Below are the code and all the weights of a small trained network. Each question names an input and a class and asks about switching units off, where a switched-off unit gives its printed mean instead of its output.

import numpy as np


def w(rows, s, z=0):
    codes = np.array(rows[::2]) - 128.0
    scale = np.full(codes.shape[1], s)
    scale[-1] = z or s
    return codes * scale


def f(y):
    return np.maximum(y, 0)


def log_softmax(a):
    a = a - a.max(-1, keepdims=True)
    return a - np.log(np.exp(a).sum(-1, keepdims=True))


def net(x, mask):
    res = np.array(x, float).reshape(1, 7) / 4 @ E
    y = f(res @ A[0][:, :-1].T + A[0][:, -1])
    res = res + np.where(mask, y, B[0][:, -1]) @ B[0][:, :-1]
    return log_softmax(res[-1] @ U[:, :-1].T + U[:, -1])


A, B = {}, {}
E = w([
[155,84,142,118,3,241,78,169,172,116],'x0',
[89,76,147,193,94,129,203,137,79,228],'x1',
[44,169,74,73,124,141,62,226,19,137],'x2',
[214,225,81,157,42,59,181,172,106,117],'x3',
[144,175,45,107,115,163,78,35,124,210],'x4',
[74,211,186,166,131,122,92,167,205,182],'x5',
[129,129,127,126,129,130,126,130,131,132],'x6',
],0.0048)
A[0] = w([
[158,85,120,130,32,209,106,168,162,130,20],'neuron 0',
[174,72,70,99,104,148,134,76,59,104,184],'neuron 1',
[109,134,103,123,134,138,112,167,95,123,40],'neuron 2',
[83,228,168,179,135,132,86,157,231,180,213],'neuron 3',
[128,147,97,121,177,88,121,80,103,168,127],'neuron 4',
[106,104,128,103,158,175,107,81,128,153,128],'neuron 5',
[139,95,126,118,29,176,96,157,150,125,24],'neuron 6',
[104,59,149,189,92,131,210,114,51,249,157],'neuron 7',
[182,101,168,159,130,110,184,77,213,136,63],'neuron 8',
[142,106,136,126,47,180,108,147,157,145,63],'neuron 9',
[76,49,155,105,222,188,112,123,155,138,47],'neuron 10',
[56,167,111,93,128,124,90,212,17,116,57],'neuron 11',
[109,142,126,128,158,89,138,125,111,124,151],'neuron 12',
[94,108,140,115,141,155,116,111,147,138,139],'neuron 13',
[183,65,73,118,133,141,152,90,61,64,152],'neuron 14',
[81,65,155,103,209,179,108,114,134,152,60],'neuron 15',
[146,114,143,152,119,120,158,96,159,132,63],'neuron 16',
[112,88,139,170,102,127,166,148,96,189,94],'neuron 17',
[153,95,125,129,132,132,140,128,93,103,196],'neuron 18',
[107,67,220,133,139,70,181,234,134,39,166],'neuron 19',
[222,224,96,129,29,63,198,168,115,143,33],'neuron 20',
[150,185,68,101,84,155,81,18,121,221,195],'neuron 21',
[191,168,117,87,197,127,54,106,169,27,198],'neuron 22',
[120,149,113,144,254,12,175,112,96,152,2],'neuron 23',
[148,112,133,130,127,109,152,106,170,125,39],'neuron 24',
[190,97,173,155,131,108,183,47,221,109,80],'neuron 25',
],0.0077,0.0031)
B[0] = w([
[110,140,189,124,166,175,155,78,98,38,196],'neuron 0',
[79,126,173,133,131,72,180,135,130,217,221],'neuron 1',
[109,143,122,126,118,156,80,117,114,151,150],'neuron 2',
[80,124,198,90,123,46,204,119,119,225,239],'neuron 3',
[120,83,141,111,146,181,178,124,121,77,190],'neuron 4',
[138,117,102,195,107,95,138,131,114,105,184],'neuron 5',
[112,148,179,123,154,179,146,75,111,60,181],'neuron 6',
[119,170,74,15,114,101,120,160,222,73,255],'neuron 7',
[61,147,90,126,112,168,63,140,72,165,204],'neuron 8',
[108,136,165,123,176,151,167,89,106,68,180],'neuron 9',
[167,136,124,211,77,55,97,122,114,78,212],'neuron 10',
[39,153,69,144,107,184,37,101,77,183,232],'neuron 11',
[91,90,124,119,118,160,170,109,120,98,174],'neuron 12',
[130,121,108,150,120,82,151,127,102,106,173],'neuron 13',
[94,154,212,115,124,72,155,124,128,204,215],'neuron 14',
[156,142,123,214,89,65,110,122,114,82,202],'neuron 15',
[107,158,122,122,126,149,87,140,108,145,156],'neuron 16',
[131,180,125,71,108,123,105,146,172,101,183],'neuron 17',
[91,124,124,125,133,105,172,128,139,162,183],'neuron 18',
[195,116,87,219,167,206,203,162,185,196,252],'neuron 19',
[142,89,111,252,84,25,78,104,123,45,242],'neuron 20',
[188,104,98,212,164,214,179,202,178,163,249],'neuron 21',
[103,184,84,40,88,123,132,168,222,78,235],'neuron 22',
[113,135,222,119,131,220,162,74,99,16,220],'neuron 23',
[128,144,123,129,128,152,84,120,100,143,145],'neuron 24',
[46,139,68,115,122,169,65,138,54,166,223],'neuron 25',
],0.015,0.0056)
U = w([
[118,127,216,106,180,217,166,24,85,6,98],'0',
[63,156,45,118,103,194,2,119,32,198,106],'1',
[182,108,104,229,56,3,95,110,121,63,108],'2',
[108,128,118,123,128,125,170,142,153,152,254],'3',
[124,184,75,15,92,104,127,176,254,95,101],'4',
[198,91,92,190,195,207,183,184,182,191,116],'5',
[86,136,230,97,127,42,185,110,118,247,104],'6',
[238,74,146,61,174,108,66,103,113,155,106],'7',
],0.0054,0.0079)

Each question gives the input, the list of numbers given to net, and the class t.
The units are the neurons (one row each of A and B). Each row of codes is followed by its name. A weight is (code - 128) times the scale printed after its matrix; where a second scale follows, it is the last column's (A, B and U).
mask holds one flag per neuron, in row order. A switched-off neuron (its flag False) gives its mean, the last column of its row in B, instead of its output. The means were averaged over made-up inputs and are rounded, as every weight is.
A unit's drop is (log p(t) with every unit on - log p(t) with that unit switched off) / (log p(t) with every unit on - log p(t) with every unit switched off).
The circuit of an input: a set's keep is (log p(t) with only the set's units on - log p(t) with every unit switched off) / (log p(t) with every unit on - log p(t) with every unit switched off). Starting from the 12 units with the biggest drops (on a tie, the unit counted first), units are removed one at a time, each time the one whose removal leaves the highest keep (on an exact tie, the one counted first), for as long as the keep stays at least 0.8.
units of the circuit, in order: the units of the circuit, biggest drop first
unit that matters most: the unit with the biggest drop
k most important neurons: the k neurons with the biggest drops, biggest first
drop when u is switched off: that unit's drop, to one decimal
input [4,0,6,-3,-7,-3,2], class 5: units of the circuit, in order => neuron 19
input [0,5,-3,2,-5,8,6], class 6: 2 most important neurons => neuron 3; neuron 21
input [-7,8,-2,-2,-8,-4,1], class 4: 2 most important neurons => neuron 7; neuron 17
input [8,6,-2,-4,-6,3,-8], class 0: 3 most important neurons => neuron 0; neuron 6; neuron 9
input [6,-8,-8,-3,7,-3,-4], class 1: 2 most important neurons => neuron 25; neuron 8
input [0,-1,-6,3,-4,3,2], class 1: units of the circuit, in order => neuron 25; neuron 8
input [2,5,0,-7,1,-6,-7], class 2: units of the circuit, in order => neuron 10; neuron 15
input [8,6,-2,-3,5,-7,2], class 0: 2 most important neurons => neuron 0; neuron 6
input [-3,4,-4,-3,6,1,-4], class 5: 2 most important neurons => neuron 21; neuron 22
input [-2,0,-7,-8,-7,4,6], class 2: 4 most important neurons => neuron 10; neuron 15; neuron 11; neuron 21
input [-1,1,6,-2,2,-7,0], class 6: 4 most important neurons => neuron 1; neuron 14; neuron 25; neuron 8
input [-1,6,3,3,-6,3,-4], class 4: 2 most important neurons => neuron 7; neuron 21
input [4,-4,-6,-2,0,-2,2], class 1: 3 most important neurons => neuron 25; neuron 8; neuron 7
input [8,-1,4,-5,5,6,-7], class 0: 2 most important neurons => neuron 0; neuron 6
input [2,2,-6,-4,8,-6,-6], class 5: 3 most important neurons => neuron 21; neuron 11; neuron 3
input [-6,0,6,-8,7,2,1], class 2: units of the circuit, in order => neuron 15; neuron 10
input [2,2,-4,7,-4,8,5], class 6: 2 most important neurons => neuron 3; neuron 10
input [8,-2,2,7,-8,0,-3], class 0: units of the circuit, in order => neuron 0
input [4,8,-4,-7,6,3,3], class 4: 3 most important neurons => neuron 7; neuron 20; neuron 17
input [-1,-7,4,-3,-1,6,-4], class 4: unit that matters most => neuron 22
input [0,1,4,7,8,2,-2], class 5: 3 most important neurons => neuron 21; neuron 10; neuron 15
input [6,0,-1,-7,2,8,-7], class 6: drop when neuron 1 is switched off => -0.3
input [-4,2,-8,5,-5,-3,5], class 1: drop when neuron 25 is switched off => 0.4
input [-8,-7,6,-2,2,-8,-3], class 0: drop when neuron 10 is switched off => 0.0
input [-4,-1,3,-1,2,-8,-7], class 6: drop when neuron 14 is switched off => 0.3
